Below are the code and all the weights of a small trained network. Each question names an input and a target symbol and asks about switching units off, where a switched-off unit gives its printed mean instead of its output.

import numpy as np


def w(rows, s, z=0):
    codes = np.array(rows[::2]) - 128.0
    scale = np.full(codes.shape[1], s)
    scale[-1] = z or s
    return codes * scale


def norm(h):
    return h / np.sqrt((h * h).mean(-1, keepdims=True) + 1e-5)


def f(y):
    return y / 2 * (1 + np.tanh(0.7978845608 * (y + 0.044715 * y**3)))


def softmax(a):
    e = np.exp(a - a.max(-1, keepdims=True))
    return e / e.sum(-1, keepdims=True)


def log_softmax(a):
    a = a - a.max(-1, keepdims=True)
    return a - np.log(np.exp(a).sum(-1, keepdims=True))


def net(x, mask):
    ids = ['αγδεηθλμπφψ'.index(c) for c in x.split()]
    T = len(ids)
    res = E[ids] + P[:T]
    u = 0
    for l in range(2):
        r = norm(res)
        for j in range(3):
            rows = slice(3 * j, 3 * j + 3)
            q, k, v = (r @ M[l][rows].T for M in (Q, K, V))
            z = softmax(np.where(np.tri(T) > 0, q @ k.T / 3**0.5, -1e9)) @ v
            o = O[l][rows]
            res = res + np.where(mask[u + j], z, o[:, -1]) @ o[:, :-1]
        u += 3
        y = f(norm(res) @ A[l][:, :-1].T + A[l][:, -1])
        res = res + np.where(mask[u : u + 4], y, B[l][:, -1]) @ B[l][:, :-1]
        u += 4
    return log_softmax(norm(res)[-1] @ U[:, :-1].T + U[:, -1])


Q, K, V, O, A, B = {}, {}, {}, {}, {}, {}
E = w([
[57,63,201,202,134,117,143,140],'α',
[191,14,250,92,183,139,144,246],'γ',
[128,71,199,136,134,56,113,97],'δ',
[208,165,137,58,117,85,53,200],'ε',
[86,92,107,160,122,41,87,21],'η',
[168,19,132,183,121,211,170,122],'θ',
[254,129,98,83,92,64,112,61],'λ',
[173,72,75,84,195,100,61,120],'μ',
[165,199,197,179,83,108,170,186],'π',
[145,93,185,223,118,190,190,158],'φ',
[87,228,70,166,143,145,74,167],'ψ',
],0.014)
P = w([
[192,110,157,205,116,79,102,167],'0',
[148,122,208,140,66,133,25,115],'1',
[147,106,65,135,138,136,223,169],'2',
[80,159,175,34,93,160,187,31],'3',
[176,89,72,177,164,82,213,149],'4',
[71,82,103,66,4,95,117,153],'5',
[254,112,91,216,179,112,160,135],'6',
[98,211,223,60,41,177,109,86],'7',
],0.013)
Q[0] = w([
[111,137,128,121,160,123,148,109],'0.h1',
[142,123,139,150,146,118,119,128],'0.h1',
[100,120,131,88,136,151,112,126],'0.h1',
[162,180,117,188,98,179,121,126],'0.h2',
[108,115,151,172,50,143,103,65],'0.h2',
[114,113,189,80,153,163,94,148],'0.h2',
[179,107,174,216,141,130,5,121],'0.h3',
[105,68,101,131,79,83,97,188],'0.h3',
[75,178,207,12,149,230,126,51],'0.h3',
],0.024)
K[0] = w([
[146,142,136,138,170,130,149,114],'0.h1',
[112,110,89,117,101,124,126,152],'0.h1',
[133,145,163,138,184,151,109,109],'0.h1',
[82,97,112,147,92,72,107,204],'0.h2',
[106,108,164,78,65,170,143,174],'0.h2',
[164,177,195,191,92,124,167,132],'0.h2',
[167,52,82,153,177,36,230,155],'0.h3',
[154,154,170,98,162,156,177,70],'0.h3',
[85,29,133,92,2,88,61,194],'0.h3',
],0.021)
V[0] = w([
[97,190,118,96,100,85,194,136],'0.h1',
[125,72,39,146,181,86,173,184],'0.h1',
[96,172,107,175,127,135,94,151],'0.h1',
[138,122,98,158,137,110,133,89],'0.h2',
[135,145,118,141,46,152,168,104],'0.h2',
[93,104,81,133,77,106,107,139],'0.h2',
[41,77,199,118,173,177,127,226],'0.h3',
[188,1,108,95,138,185,120,71],'0.h3',
[196,159,171,166,9,146,208,159],'0.h3',
],0.02)
O[0] = w([
[142,72,134,121,146,139,162,152,120],'0.h1',
[177,131,126,153,159,195,73,175,110],'0.h1',
[145,143,125,116,151,109,158,101,176],'0.h1',
[106,106,126,151,125,156,160,115,125],'0.h2',
[125,166,122,84,116,115,180,140,149],'0.h2',
[102,148,120,129,149,143,126,164,167],'0.h2',
[78,113,106,152,126,4,134,167,96],'0.h3',
[149,194,172,224,87,161,129,130,7],'0.h3',
[132,49,50,138,83,176,173,93,178],'0.h3',
],0.016,0.018)
A[0] = w([
[188,89,71,135,166,122,128,154,86],'0.n1',
[93,170,111,110,103,138,123,96,137],'0.n2',
[171,88,182,125,111,109,133,173,3],'0.n3',
[192,129,102,149,251,147,168,120,101],'0.n4',
],0.034,0.0043)
B[0] = w([
[111,204,188,157,100,107,171,71,245],'0.n1',
[97,97,143,112,120,163,144,63,173],'0.n2',
[50,93,170,120,142,207,141,65,131],'0.n3',
[113,98,72,119,192,3,211,153,251],'0.n4',
],0.023,0.019)
Q[1] = w([
[106,147,121,25,208,136,74,121],'1.h1',
[125,72,75,176,47,149,165,122],'1.h1',
[153,79,143,215,132,117,180,69],'1.h1',
[115,71,133,108,127,119,59,155],'1.h2',
[138,130,109,89,3,148,47,120],'1.h2',
[133,162,87,118,123,69,129,130],'1.h2',
[223,48,81,238,189,157,172,85],'1.h3',
[65,94,138,204,41,126,166,175],'1.h3',
[70,104,166,57,131,138,144,95],'1.h3',
],0.018)
K[1] = w([
[121,101,130,149,211,134,153,81],'1.h1',
[130,147,130,104,40,136,108,122],'1.h1',
[85,165,107,78,97,162,142,173],'1.h1',
[150,111,158,166,152,94,112,90],'1.h2',
[203,73,158,130,111,82,71,76],'1.h2',
[134,170,92,112,132,94,120,124],'1.h2',
[250,167,80,157,181,92,178,119],'1.h3',
[201,76,112,83,72,110,146,114],'1.h3',
[77,152,124,95,88,127,162,90],'1.h3',
],0.024)
V[1] = w([
[96,215,32,136,179,138,125,91],'1.h1',
[5,139,134,141,157,167,139,149],'1.h1',
[88,129,130,122,113,128,51,75],'1.h1',
[111,56,200,136,147,147,133,120],'1.h2',
[100,126,106,82,70,149,51,165],'1.h2',
[186,75,205,100,97,105,184,209],'1.h2',
[227,146,81,104,131,80,119,90],'1.h3',
[76,235,110,134,149,160,167,137],'1.h3',
[108,129,82,176,191,129,113,104],'1.h3',
],0.022)
O[1] = w([
[254,103,170,152,120,61,137,191,188],'1.h1',
[115,49,151,126,98,73,135,126,141],'1.h1',
[81,112,224,150,187,149,133,152,82],'1.h1',
[106,123,141,110,140,185,143,77,112],'1.h2',
[130,65,153,125,102,72,251,134,6],'1.h2',
[18,105,104,130,19,189,87,45,117],'1.h2',
[96,199,61,133,172,205,126,177,166],'1.h3',
[99,105,194,110,57,149,152,199,141],'1.h3',
[85,120,86,106,77,139,106,153,145],'1.h3',
],0.012,0.02)
A[1] = w([
[134,81,129,31,140,147,118,126,4],'1.n1',
[162,63,91,11,156,131,62,170,130],'1.n2',
[160,113,162,4,136,135,84,145,171],'1.n3',
[105,107,118,20,175,79,112,143,130],'1.n4',
],0.045,0.0036)
B[1] = w([
[162,111,157,170,76,140,27,164,174],'1.n1',
[2,162,141,105,61,155,121,152,189],'1.n2',
[86,148,69,159,218,129,156,87,179],'1.n3',
[189,122,151,118,158,111,196,162,254],'1.n4',
],0.044,0.046)
U = w([
[124,149,96,160,90,21,82,103,127],'α',
[180,87,102,181,29,141,122,222,108],'γ',
[132,161,113,189,37,121,210,97,2],'δ',
[167,142,137,76,132,246,145,122,139],'ε',
[48,147,120,87,144,139,110,184,162],'η',
[96,31,12,76,100,139,174,79,110],'θ',
[149,243,197,105,126,99,105,90,68],'λ',
[176,107,161,171,184,145,43,195,151],'μ',
[93,88,200,58,116,96,122,44,157],'π',
[116,113,107,123,229,125,81,72,156],'φ',
[176,101,127,119,146,80,204,167,143],'ψ',
],0.013,0.0073)

Each question gives the input, a string of symbols that net reads in full, and the target symbol t.
The units are the heads (3 rows each of Q, K, V and O) and the neurons (one row each of A and B). Each row of codes is followed by its name. A weight is (code - 128) times the scale printed after its matrix; where a second scale follows, it is the last column's (O, A, B and U).
mask holds one flag per unit, layer by layer, with each layer's heads first. A switched-off unit (its flag False) gives its mean, the last column of its rows in O or B, instead of its output. The means were averaged over made-up inputs and are rounded, as every weight is.
A unit's drop is (log p(t) with every unit on - log p(t) with that unit switched off) / (log p(t) with every unit on - log p(t) with every unit switched off).
The circuit of an input: a set's keep is (log p(t) with only the set's units on - log p(t) with every unit switched off) / (log p(t) with every unit on - log p(t) with every unit switched off). Starting from the 12 units with the biggest drops (on a tie, the unit counted first), units are removed one at a time, each time the one whose removal leaves the highest keep (on an exact tie, the one counted first), for as long as the keep stays at least 0.8.
units of the circuit, in order: the units of the circuit, biggest drop first
top k neurons: the k neurons with the biggest drops, biggest first
which heads matter: for each layer, one digit per head in row order, 1 if its drop is at least 0.15 and else 0, layers parted by /
input π δ ψ λ η ψ λ ψ, target η: units of the circuit, in order : 1.n2, 0.n1
input ψ ψ φ λ α, target δ: which heads matter : 001 / 000
input α ψ ψ θ, target η: which heads matter : 001 / 000
input π ψ λ ψ η ψ α η, target η: units of the circuit, in order : 1.n2, 0.n1
input π π α α, target γ: units of the circuit, in order : 1.n1, 0.h3, 0.n4
input λ ψ α π λ ψ, target γ: which heads matter : 001 / 000
input ε ψ η μ α γ, target λ: units of the circuit, in order : 0.h3
input ψ π ψ π, target γ: units of the circuit, in order : 0.h3, 1.n1, 0.n4
input η δ δ, target η: units of the circuit, in order : 0.h3, 1.n4
input ε α ψ ψ θ δ α, target γ: units of the circuit, in order : 0.h3, 1.n3
input α ψ ψ ψ ψ ψ π γ, target η: which heads matter : 000 / 000
input λ η ψ μ, target φ: which heads matter : 101 / 000
input φ γ δ, target δ: which heads matter : 101 / 000
input ε φ λ, target δ: top 3 neurons : 1.n4, 0.n1, 1.n1
input ψ α ψ α ψ ψ ψ ε, target η: top 2 neurons : 1.n2, 0.n1
input π ψ α η α α, target φ: top 3 neurons : 0.n1, 1.n3, 1.n4
input η ψ φ γ ψ ψ, target α: units of the circuit, in order : 0.h3, 1.n4
input ψ λ δ α ψ δ λ η, target π: top 4 neurons : 0.n4, 1.n4, 1.n3, 1.n2
input ψ π λ π α, target θ: top 2 neurons : 1.n4, 0.n1
input γ ψ ψ δ ψ ε, target π: top 3 neurons : 0.n4, 1.n4, 1.n3
input γ θ α α, target δ: units of the circuit, in order : 0.h3, 1.n4, 1.n1, 1.n3
input ψ ψ α α π ψ η μ, target η: top 3 neurons : 1.n2, 0.n1, 1.n3
input ψ π α δ φ λ, target π: top 2 neurons : 0.n4, 1.n4
